Below are the code and all the weights of a small trained network. Each question names an input and a class and asks about switching units off, where a switched-off unit gives its printed mean instead of its output.

import numpy as np


def w(rows, s, z=0):
    codes = np.array(rows[::2]) - 128.0
    scale = np.full(codes.shape[1], s)
    scale[-1] = z or s
    return codes * scale


def norm(h):
    return h / np.sqrt((h * h).mean(-1, keepdims=True) + 1e-5)


def f(y):
    return np.maximum(y, 0)


def log_softmax(a):
    a = a - a.max(-1, keepdims=True)
    return a - np.log(np.exp(a).sum(-1, keepdims=True))


def net(x, mask):
    res = np.array(x, float).reshape(1, 8) / 4 @ E
    u = 0
    for l in range(3):
        y = f(norm(res) @ A[l][:, :-1].T + A[l][:, -1])
        res = res + np.where(mask[u : u + 8], y, B[l][:, -1]) @ B[l][:, :-1]
        u += 8
    return log_softmax(norm(res)[-1] @ U[:, :-1].T + U[:, -1])


A, B = {}, {}
E = w([
[148,94,254],'x0',
[136,135,130],'x1',
[126,125,124],'x2',
[189,78,60],'x3',
[146,152,137],'x4',
[107,100,117],'x5',
[54,162,188],'x6',
[145,145,133],'x7',
],0.0089)
A[0] = w([
[71,190,152,82],'L0N0',
[107,107,39,93],'L0N1',
[214,64,130,154],'L0N2',
[125,116,213,161],'L0N3',
[107,138,83,175],'L0N4',
[224,167,152,109],'L0N5',
[142,115,149,3],'L0N6',
[176,58,247,101],'L0N7',
],0.013,0.0045)
B[0] = w([
[3,88,140,192],'L0N0',
[131,199,123,211],'L0N1',
[84,127,21,225],'L0N2',
[220,166,197,232],'L0N3',
[95,209,106,193],'L0N4',
[115,202,89,184],'L0N5',
[157,46,131,128],'L0N6',
[209,12,181,254],'L0N7',
],0.0067,0.0068)
A[1] = w([
[86,91,138,51],'L1N0',
[47,179,85,170],'L1N1',
[194,104,137,127],'L1N2',
[113,249,99,223],'L1N3',
[71,141,89,6],'L1N4',
[170,140,192,212],'L1N5',
[190,124,143,25],'L1N6',
[67,45,129,144],'L1N7',
],0.012,0.0026)
B[1] = w([
[161,118,131,138],'L1N0',
[71,172,117,238],'L1N1',
[213,82,118,178],'L1N2',
[112,142,140,255],'L1N3',
[147,146,116,168],'L1N4',
[223,214,105,199],'L1N5',
[173,132,27,155],'L1N6',
[254,224,187,158],'L1N7',
],0.0077,0.0074)
A[2] = w([
[95,153,156,2],'L2N0',
[196,138,65,47],'L2N1',
[170,108,68,75],'L2N2',
[169,119,153,168],'L2N3',
[145,47,69,142],'L2N4',
[254,125,25,127],'L2N5',
[136,175,84,121],'L2N6',
[54,127,175,40],'L2N7',
],0.012,0.0027)
B[2] = w([
[49,47,117,144],'L2N0',
[88,71,151,186],'L2N1',
[32,51,183,171],'L2N2',
[202,102,88,174],'L2N3',
[13,80,97,168],'L2N4',
[21,6,70,254],'L2N5',
[253,188,155,189],'L2N6',
[68,46,55,153],'L2N7',
],0.0065,0.0084)
U = w([
[127,249,69,72],'0',
[87,105,133,253],'1',
[219,80,143,111],'2',
[154,140,212,17],'3',
[79,115,70,7],'4',
],0.013,0.0049)

Each question gives the input, the list of numbers given to net, and the class t.
The units are the neurons (one row each of A and B). Each row of codes is followed by its name. A weight is (code - 128) times the scale printed after its matrix; where a second scale follows, it is the last column's (A, B and U).
mask holds one flag per neuron, layer by layer. A switched-off neuron (its flag False) gives its mean, the last column of its row in B, instead of its output. The means were averaged over made-up inputs and are rounded, as every weight is.
A unit's drop is (log p(t) with every unit on - log p(t) with that unit switched off) / (log p(t) with every unit on - log p(t) with every unit switched off).
The circuit of an input: a set's keep is (log p(t) with only the set's units on - log p(t) with every unit switched off) / (log p(t) with every unit on - log p(t) with every unit switched off). Starting from the 12 units with the biggest drops (on a tie, the unit counted first), units are removed one at a time, each time the one whose removal leaves the highest keep (on an exact tie, the one counted first), for as long as the keep stays at least 0.8.
units of the circuit, in order: the units of the circuit, biggest drop first
unit that matters most: the unit with the biggest drop
k most important neurons: the k neurons with the biggest drops, biggest first
k most important neurons of layer l: the k neurons of layer l with the biggest drops, biggest first
drop of u: that unit's drop, to one decimal
input [1,6,5,2,5,-1,8,3], class 2: 2 most important neurons of layer 1	L1N1, L1N5
input [5,-1,-4,6,-6,3,-6,6], class 1: units of the circuit, in order	L2N5, L2N4
input [-4,-7,2,8,-8,8,3,-5], class 0: 3 most important neurons	L0N7, L0N1, L0N4
input [-5,-7,0,6,1,8,3,-7], class 0: units of the circuit, in order	L0N7, L0N1, L0N4, L2N6
input [7,-3,5,2,-2,-8,-8,2], class 1: units of the circuit, in order	L0N2, L2N5
input [4,-4,5,4,7,3,-4,3], class 1: unit that matters most	L0N2
input [0,4,-8,3,8,0,4,-6], class 0: 4 most important neurons	L0N7, L0N0, L1N5, L1N2
input [-2,-7,2,7,0,-6,3,5], class 0: 3 most important neurons of layer 0	L0N7, L0N1, L0N4
input [2,-3,-1,-2,4,7,8,-8], class 3: 3 most important neurons	L1N7, L2N5, L0N3
input [4,7,8,6,8,-7,-5,2], class 1: 2 most important neurons of layer 0	L0N2, L0N3
input [4,-5,-5,-8,2,3,0,8], class 2: drop of L0N3	0.1
input [8,8,-5,2,7,4,7,3], class 2: drop of L0N7	0.2
input [0,3,-5,3,-8,8,2,0], class 0: drop of L0N7	1.2
input [3,1,-2,-3,-8,3,-1,-2], class 2: drop of L2N7	0.0
input [-5,5,-6,3,-7,-3,6,-8], class 0: unit that matters most	L2N5
input [0,-8,5,-7,1,8,-8,5], class 0: 2 most important neurons	L0N7, L2N5
